Below is a small trained network, with its code and all its weights. Each question gives an input and a target symbol and asks what happens when units are switched off, that is, made to give their printed mean instead of their output.

import numpy as np


def w(rows, s, z=0):
    codes = np.array(rows[::2]) - 128.0
    scale = np.full(codes.shape[1], s)
    scale[-1] = z or s
    return codes * scale


def f(y):
    return y / 2 * (1 + np.tanh(0.7978845608 * (y + 0.044715 * y**3)))


def softmax(a):
    e = np.exp(a - a.max(-1, keepdims=True))
    return e / e.sum(-1, keepdims=True)


def log_softmax(a):
    a = a - a.max(-1, keepdims=True)
    return a - np.log(np.exp(a).sum(-1, keepdims=True))


def net(x, mask):
    ids = ['ΘΣΦαβδζξ'.index(c) for c in x.split()]
    T = len(ids)
    res = E[ids] + P[:T]
    u = 0
    for l in range(2):
        r = res
        for j in range(3):
            rows = slice(2 * j, 2 * j + 2)
            q, k, v = (r @ M[l][rows].T for M in (Q, K, V))
            z = softmax(np.where(np.tri(T) > 0, q @ k.T / 2**0.5, -1e9)) @ v
            o = O[l][rows]
            res = res + np.where(mask[u + j], z, o[:, -1]) @ o[:, :-1]
        u += 3
        y = f(res @ A[l][:, :-1].T + A[l][:, -1])
        res = res + np.where(mask[u : u + 16], y, B[l][:, -1]) @ B[l][:, :-1]
        u += 16
    return log_softmax(res[-1] @ U[:, :-1].T + U[:, -1])


Q, K, V, O, A, B = {}, {}, {}, {}, {}, {}
E = w([
[60,86,143,48,48,155,217,41],'Θ',
[51,142,129,125,64,159,116,12],'Σ',
[130,107,179,47,99,152,142,124],'Φ',
[121,238,172,146,145,191,142,78],'α',
[133,66,140,116,137,139,44,123],'β',
[142,137,101,179,251,178,106,93],'δ',
[249,100,137,167,116,108,173,21],'ζ',
[43,110,115,79,182,76,161,130],'ξ',
],0.015)
P = w([
[128,160,44,67,98,245,108,113],'0',
[128,139,75,78,103,201,98,95],'1',
[138,130,103,82,135,170,85,76],'2',
[124,110,132,98,146,149,97,82],'3',
[109,98,153,123,159,127,99,81],'4',
[95,85,179,141,173,111,109,87],'5',
[85,69,201,159,182,90,118,87],'6',
[70,60,223,176,194,73,122,87],'7',
[68,67,245,196,209,59,133,83],'8',
],0.011)
Q[0] = w([
[180,118,106,167,80,79,141,167],'0.h1',
[124,183,33,137,104,38,192,186],'0.h1',
[89,111,78,120,137,147,91,253],'0.h2',
[149,117,61,209,92,82,138,141],'0.h2',
[146,175,197,118,87,152,99,142],'0.h3',
[124,206,53,181,124,78,119,219],'0.h3',
],0.012)
K[0] = w([
[109,135,101,101,122,230,107,130],'0.h1',
[162,127,51,96,90,209,101,163],'0.h1',
[151,156,9,98,75,158,127,106],'0.h2',
[90,206,133,84,107,188,129,101],'0.h2',
[125,118,64,147,149,90,134,113],'0.h3',
[154,125,39,51,62,181,103,128],'0.h3',
],0.013)
V[0] = w([
[252,91,161,165,77,131,173,113],'0.h1',
[182,189,150,236,105,153,109,76],'0.h1',
[160,168,234,62,104,167,101,193],'0.h2',
[184,207,138,98,89,150,224,85],'0.h2',
[119,46,55,116,205,48,161,113],'0.h3',
[122,70,157,137,2,105,56,88],'0.h3',
],0.0082)
O[0] = w([
[86,48,143,75,127,188,136,179,253],'0.h1',
[123,41,114,130,78,137,81,150,208],'0.h1',
[105,136,170,141,187,161,141,53,142],'0.h2',
[97,89,135,220,155,60,189,146,193],'0.h2',
[125,133,48,94,120,166,185,134,108],'0.h3',
[129,228,250,144,148,181,149,189,161],'0.h3',
],0.011,0.0021)
A[0] = w([
[188,87,156,129,154,32,98,71,198],'0.n1',
[144,149,79,102,178,123,25,222,94],'0.n2',
[104,93,154,72,156,84,167,95,75],'0.n3',
[222,129,196,170,98,146,114,104,66],'0.n4',
[26,154,139,136,119,198,128,134,9],'0.n5',
[188,94,111,117,191,182,183,138,70],'0.n6',
[254,171,144,141,98,101,133,119,79],'0.n7',
[138,83,56,179,173,125,151,167,101],'0.n8',
[106,67,159,112,126,83,120,177,150],'0.n9',
[105,86,145,83,122,79,121,99,86],'0.n10',
[141,161,115,128,107,239,131,111,111],'0.n11',
[180,118,116,220,171,201,66,117,112],'0.n12',
[121,149,94,100,179,70,154,232,80],'0.n13',
[76,125,137,79,153,86,110,215,55],'0.n14',
[14,85,122,87,168,145,86,157,255],'0.n15',
[188,139,146,53,133,72,81,89,93],'0.n16',
],0.0087,0.0054)
B[0] = w([
[154,180,142,207,128,210,154,141,204],'0.n1',
[114,180,172,200,108,120,183,126,138],'0.n2',
[159,121,133,189,94,140,122,83,175],'0.n3',
[110,171,139,98,153,198,146,179,159],'0.n4',
[143,14,58,99,146,177,119,114,147],'0.n5',
[81,148,180,77,183,197,162,148,151],'0.n6',
[60,19,35,137,132,114,214,195,131],'0.n7',
[135,168,191,129,131,105,89,178,149],'0.n8',
[107,162,86,200,172,101,83,138,188],'0.n9',
[155,135,152,187,110,168,113,106,162],'0.n10',
[114,72,78,67,159,97,137,95,156],'0.n11',
[183,144,190,41,131,99,149,116,164],'0.n12',
[152,148,126,88,139,162,64,72,127],'0.n13',
[118,135,60,131,186,132,128,73,138],'0.n14',
[148,90,182,124,132,2,113,95,244],'0.n15',
[131,177,56,165,114,150,57,148,167],'0.n16',
],0.0069,0.011)
Q[1] = w([
[56,106,67,123,71,144,92,157],'1.h1',
[65,78,139,128,168,43,108,160],'1.h1',
[60,209,138,125,134,74,75,40],'1.h2',
[101,93,185,112,255,122,84,63],'1.h2',
[98,123,150,186,161,90,173,171],'1.h3',
[129,198,38,110,92,54,157,101],'1.h3',
],0.0083)
K[1] = w([
[191,110,72,141,167,160,141,173],'1.h1',
[114,31,140,160,120,152,151,175],'1.h1',
[45,170,129,134,204,3,42,182],'1.h2',
[162,33,184,140,167,107,149,235],'1.h2',
[77,109,179,153,111,110,206,55],'1.h3',
[233,204,34,126,99,200,192,117],'1.h3',
],0.008)
V[1] = w([
[188,92,122,133,56,240,227,83],'1.h1',
[254,131,133,133,167,97,175,219],'1.h1',
[166,149,123,141,205,203,80,138],'1.h2',
[149,165,124,128,172,140,149,90],'1.h2',
[144,146,115,123,179,219,85,132],'1.h3',
[112,148,118,107,102,81,59,202],'1.h3',
],0.0076)
O[1] = w([
[140,70,108,130,214,73,169,215,102],'1.h1',
[136,110,119,118,229,110,45,57,1],'1.h1',
[92,81,83,127,40,148,33,88,154],'1.h2',
[116,67,67,163,173,204,59,152,109],'1.h2',
[104,166,165,127,3,76,124,19,75],'1.h3',
[89,43,111,112,72,189,88,147,60],'1.h3',
],0.0062,0.0047)
A[1] = w([
[87,133,131,154,127,167,77,89,101],'1.n1',
[141,119,55,83,102,131,85,115,31],'1.n2',
[193,151,123,113,147,103,78,179,170],'1.n3',
[136,91,170,123,89,130,101,86,85],'1.n4',
[157,94,64,127,123,94,101,104,226],'1.n5',
[121,144,169,71,157,140,198,129,145],'1.n6',
[142,174,151,120,36,99,184,252,85],'1.n7',
[174,123,134,128,68,142,124,103,139],'1.n8',
[119,92,132,100,131,110,93,113,2],'1.n9',
[160,170,210,108,87,141,153,134,124],'1.n10',
[90,119,124,50,139,124,184,136,133],'1.n11',
[137,148,166,202,105,103,113,159,48],'1.n12',
[155,137,127,67,100,141,116,76,70],'1.n13',
[93,100,181,115,134,45,104,115,101],'1.n14',
[126,108,159,112,182,143,124,87,36],'1.n15',
[103,161,91,129,157,87,152,93,158],'1.n16',
],0.012,0.0084)
B[1] = w([
[174,145,138,81,146,163,166,181,187],'1.n1',
[71,112,184,219,141,132,228,107,162],'1.n2',
[79,139,162,135,131,126,152,86,149],'1.n3',
[112,122,143,132,188,68,129,145,209],'1.n4',
[209,132,160,125,80,98,109,134,204],'1.n5',
[102,191,175,78,55,87,142,139,227],'1.n6',
[119,147,76,205,53,96,63,188,144],'1.n7',
[148,150,70,100,162,90,131,120,185],'1.n8',
[129,192,95,199,143,120,174,162,143],'1.n9',
[30,98,45,147,175,124,113,95,244],'1.n10',
[180,105,60,189,219,155,85,131,169],'1.n11',
[163,102,63,145,185,149,72,146,172],'1.n12',
[117,122,109,72,171,110,74,195,179],'1.n13',
[140,114,104,124,110,254,163,154,215],'1.n14',
[97,100,114,154,51,121,137,124,170],'1.n15',
[138,79,142,101,116,209,113,174,179],'1.n16',
],0.0082,0.011)
U = w([
[170,168,123,168,187,53,179,230,40],'Θ',
[109,116,62,185,79,91,67,167,86],'Σ',
[97,139,193,141,137,94,187,63,198],'Φ',
[143,122,59,226,255,116,110,91,2],'α',
[129,114,68,60,199,103,49,165,90],'β',
[239,108,151,140,99,8,85,93,229],'δ',
[170,44,179,130,142,166,93,220,154],'ζ',
[215,174,50,119,105,238,147,145,153],'ξ',
],0.0046,0.0034)

Each question gives the input, a string of symbols that net reads in full, and the target symbol t.
The units are the heads (2 rows each of Q, K, V and O) and the neurons (one row each of A and B). Each row of codes is followed by its name. A weight is (code - 128) times the scale printed after its matrix; where a second scale follows, it is the last column's (O, A, B and U).
mask holds one flag per unit, layer by layer, with each layer's heads first. A switched-off unit (its flag False) gives its mean, the last column of its rows in O or B, instead of its output. The means were averaged over made-up inputs and are rounded, as every weight is.
A unit's drop is (log p(t) with every unit on - log p(t) with that unit switched off) / (log p(t) with every unit on - log p(t) with every unit switched off).
The circuit of an input: a set's keep is (log p(t) with only the set's units on - log p(t) with every unit switched off) / (log p(t) with every unit on - log p(t) with every unit switched off). Starting from the 12 units with the biggest drops (on a tie, the unit counted first), units are removed one at a time, each time the one whose removal leaves the highest keep (on an exact tie, the one counted first), for as long as the keep stays at least 0.8.
units of the circuit, in order: the units of the circuit, biggest drop first
most important unit: the unit with the biggest drop
top k neurons: the k neurons with the biggest drops, biggest first
top k neurons in layer l: the k neurons of layer l with the biggest drops, biggest first
heads that matter: for each layer, one digit per head in row order, 1 if its drop is at least 0.15 and else 0, layers parted by /
input Φ Φ δ β Φ, target δ: units of the circuit, in order -> [0.h3 1.n5 1.n10 1.h3]
input β α ξ ζ α β α, target β: heads that matter -> 010 / 000
input δ Σ Φ, target δ: most important unit -> 0.h3
input Φ ζ β, target ζ: units of the circuit, in order -> [0.h1 1.n14 0.n15]
input β Φ β ζ Σ, target ζ: units of the circuit, in order -> [0.h1 1.n14 0.n15]
input Φ ξ Θ ξ Φ Φ Φ α Σ, target α: top 3 neurons -> [1.n12 0.n1 1.n6]
input Σ β Φ δ ζ α Φ Φ β, target Φ: heads that matter -> 111 / 010
input Σ ξ Φ δ ζ ξ, target ζ: heads that matter -> 000 / 100
input ξ α Σ, target ξ: top 2 neurons in layer 0 -> [0.n1 0.n15]
input Φ α Φ Σ, target α: units of the circuit, in order -> [0.h1 0.h2 1.n6]
input α Θ ξ ξ Φ Φ ζ Θ β, target Θ: top 3 neurons in layer 0 -> [0.n15 0.n2 0.n3]
input ζ δ Φ Θ ζ α, target ζ: heads that matter -> 100 / 000
input ξ Φ Φ Θ Φ δ ζ α Φ, target α: heads that matter -> 001 / 110
input Φ ζ ζ α Σ, target ζ: heads that matter -> 100 / 001
input Σ Φ Θ ζ β Φ α ζ β, target ζ: most important unit -> 1.n14
input ξ Φ ζ Σ ξ, target Σ: heads that matter -> 100 / 110
input β ζ α Φ ζ, target ζ: heads that matter -> 110 / 011
input ζ α Θ α Φ, target α: heads that matter -> 001 / 000
input ζ ζ Φ, target ζ: heads that matter -> 100 / 000
input Φ ζ δ, target ζ: most important unit -> 0.h1
input ξ Σ Φ, target ξ: units of the circuit, in order -> [0.h1 0.n15 1.n4]
input α δ α, target δ: heads that matter -> 001 / 000
input ζ β Φ α Φ Φ δ β, target δ: heads that matter -> 011 / 000
input Θ α Θ Φ ζ ξ Φ ζ ζ, target ζ: units of the circuit, in order -> [0.h1 0.n15 1.h3]
input δ Σ ζ, target Σ: top 3 neurons -> [1.n7 0.n15 0.n11]
input α Θ Σ α, target α: heads that matter -> 111 / 000
input Σ δ δ Σ, target δ: most important unit -> 1.n5
input Φ Φ ξ, target ξ: top 2 neurons -> [0.n15 1.n16]
